Below are the code and all the weights of a small trained network. Each question names an input and a target symbol and asks about switching units off, where a switched-off unit gives its printed mean instead of its output.

import numpy as np


def w(rows, s, z=0):
    codes = np.array(rows[::2]) - 128.0
    scale = np.full(codes.shape[1], s)
    scale[-1] = z or s
    return codes * scale


def norm(h):
    return h / np.sqrt((h * h).mean(-1, keepdims=True) + 1e-5)


def f(y):
    return y / 2 * (1 + np.tanh(0.7978845608 * (y + 0.044715 * y**3)))


def softmax(a):
    e = np.exp(a - a.max(-1, keepdims=True))
    return e / e.sum(-1, keepdims=True)


def log_softmax(a):
    a = a - a.max(-1, keepdims=True)
    return a - np.log(np.exp(a).sum(-1, keepdims=True))


def net(x, mask):
    ids = ['αβγδεθλμξπσφω'.index(c) for c in x.split()]
    T = len(ids)
    res = E[ids] + P[:T]
    q, k, v = (norm(res) @ M[0].T for M in (Q, K, V))
    z = softmax(np.where(np.tri(T) > 0, q @ k.T / 2**0.5, -1e9)) @ v
    res = res + np.where(mask[0], z, O[0][:, -1]) @ O[0][:, :-1]
    y = f(norm(res) @ A[0][:, :-1].T + A[0][:, -1])
    res = res + np.where(mask[1:17], y, B[0][:, -1]) @ B[0][:, :-1]
    return log_softmax(norm(res)[-1] @ U[:, :-1].T + U[:, -1])


Q, K, V, O, A, B = {}, {}, {}, {}, {}, {}
E = w([
[72,152,110,167,198],'α',
[124,138,172,112,39],'β',
[85,109,102,97,99],'γ',
[92,24,123,175,113],'δ',
[170,55,98,11,92],'ε',
[154,121,168,181,183],'θ',
[160,148,173,67,96],'λ',
[148,79,180,204,125],'μ',
[97,135,141,172,70],'ξ',
[89,119,162,6,101],'π',
[223,103,176,89,64],'σ',
[154,174,235,155,93],'φ',
[187,127,142,58,164],'ω',
],0.014)
P = w([
[7,99,158,108,49],'0',
[115,152,108,166,100],'1',
[113,159,111,167,107],'2',
[67,103,197,83,125],'3',
[114,154,108,164,102],'4',
[128,144,107,155,111],'5',
[47,54,140,79,181],'6',
[121,138,102,158,95],'7',
[157,106,101,142,100],'8',
[139,74,185,98,180],'9',
[128,124,100,157,92],'10',
[103,177,112,176,137],'11',
[122,122,170,118,229],'12',
[120,140,103,158,98],'13',
],0.012)
Q[0] = w([
[161,52,107,166,50],'H1',
[2,191,127,96,160],'H1',
],0.0069)
K[0] = w([
[70,21,131,155,161],'H1',
[199,141,102,253,22],'H1',
],0.0054)
V[0] = w([
[105,126,112,98,191],'H1',
[211,211,76,227,3],'H1',
],0.003)
O[0] = w([
[167,43,174,254,72,104],'H1',
[177,33,127,151,83,8],'H1',
],0.0072,0.0016)
A[0] = w([
[40,117,181,132,116,138],'N1',
[88,84,124,155,122,133],'N2',
[123,161,181,202,97,184],'N3',
[145,144,89,142,241,93],'N4',
[212,157,47,164,179,187],'N5',
[130,71,208,131,173,154],'N6',
[114,69,60,119,128,139],'N7',
[197,141,208,136,97,122],'N8',
[108,129,254,158,190,203],'N9',
[84,131,221,64,182,254],'N10',
[103,166,148,188,152,143],'N11',
[220,78,191,69,150,187],'N12',
[128,157,137,76,146,126],'N13',
[114,58,171,224,181,107],'N14',
[164,203,88,90,133,172],'N15',
[88,156,122,167,125,108],'N16',
],0.0094,0.0035)
B[0] = w([
[177,90,82,108,98,178],'N1',
[77,101,141,75,135,145],'N2',
[136,128,138,90,191,190],'N3',
[117,201,75,71,124,152],'N4',
[226,109,127,139,48,164],'N5',
[99,168,15,53,121,184],'N6',
[112,254,141,179,204,146],'N7',
[101,168,143,128,165,185],'N8',
[90,118,83,61,107,221],'N9',
[94,31,20,88,69,252],'N10',
[159,84,110,130,95,155],'N11',
[98,130,77,133,194,255],'N12',
[151,35,120,135,94,162],'N13',
[150,128,158,121,113,187],'N14',
[118,86,192,202,210,173],'N15',
[188,122,149,173,141,135],'N16',
],0.0073,0.0069)
U = w([
[182,200,26,218,132,67],'α',
[140,160,201,104,43,171],'β',
[30,206,84,183,133,123],'γ',
[40,24,154,231,153,85],'δ',
[62,106,38,46,219,114],'ε',
[254,174,87,68,70,2],'θ',
[49,54,236,107,242,37],'λ',
[213,3,222,102,103,100],'μ',
[153,106,136,233,61,248],'ξ',
[22,37,94,55,48,148],'π',
[187,194,202,125,228,160],'σ',
[90,194,197,29,161,96],'φ',
[209,29,121,206,219,158],'ω',
],0.0097,0.0035)

Each question gives the input, a string of symbols that net reads in full, and the target symbol t.
The units are the heads (2 rows each of Q, K, V and O) and the neurons (one row each of A and B). Each row of codes is followed by its name. A weight is (code - 128) times the scale printed after its matrix; where a second scale follows, it is the last column's (O, A, B and U).
mask holds one flag per unit, heads first, then neurons. A switched-off unit (its flag False) gives its mean, the last column of its rows in O or B, instead of its output. The means were averaged over made-up inputs and are rounded, as every weight is.
A unit's drop is (log p(t) with every unit on - log p(t) with that unit switched off) / (log p(t) with every unit on - log p(t) with every unit switched off).
The circuit of an input: a set's keep is (log p(t) with only the set's units on - log p(t) with every unit switched off) / (log p(t) with every unit on - log p(t) with every unit switched off). Starting from the 12 units with the biggest drops (on a tie, the unit counted first), units are removed one at a time, each time the one whose removal leaves the highest keep (on an exact tie, the one counted first), for as long as the keep stays at least 0.8.
circuit, biggest first: the units of the circuit, biggest drop first
most important unit: the unit with the biggest drop
top k neurons: the k neurons with the biggest drops, biggest first
drop when u is switched off: that unit's drop, to one decimal
input ω ε γ, target γ: most important unit => N10
input σ γ β, target β: circuit, biggest first => (N10, N12)
input ω φ ε μ ω ω π θ ε α, target π: circuit, biggest first => (N10, N9)
input μ α θ π θ θ β μ θ μ, target ε: top 2 neurons => (N6, N12)
input β π ξ, target ξ: top 2 neurons => (N10, N12)
input α μ μ μ μ σ σ ε β π μ, target μ: top 2 neurons => (N12, N10)
input ω ξ α ω ω ε λ λ, target λ: top 3 neurons => (N15, N6, N5)
input μ α λ ε λ, target λ: top 2 neurons => (N15, N6)
input ε θ α ε σ γ, target γ: top 2 neurons => (N7, N10)
input δ σ ε μ ω γ ε β θ, target θ: top 3 neurons => (N5, N10, N14)
input δ ε μ γ ω μ μ ω μ π π σ ε δ, target δ: top 4 neurons => (N10, N7, N2, N9)
input σ α θ β φ δ γ μ μ λ σ, target σ: top 2 neurons => (N10, N8)
input σ μ ω γ ω ω ε μ α, target α: drop when N12 is switched off => -0.1
input ξ α π ω μ δ, target δ: most important unit => N10
input σ μ π ε ξ ω π φ θ δ ω α, target α: drop when N5 is switched off => 0.3
input μ λ λ μ λ ω ω σ μ ε α ξ, target ξ: drop when N12 is switched off => 0.4
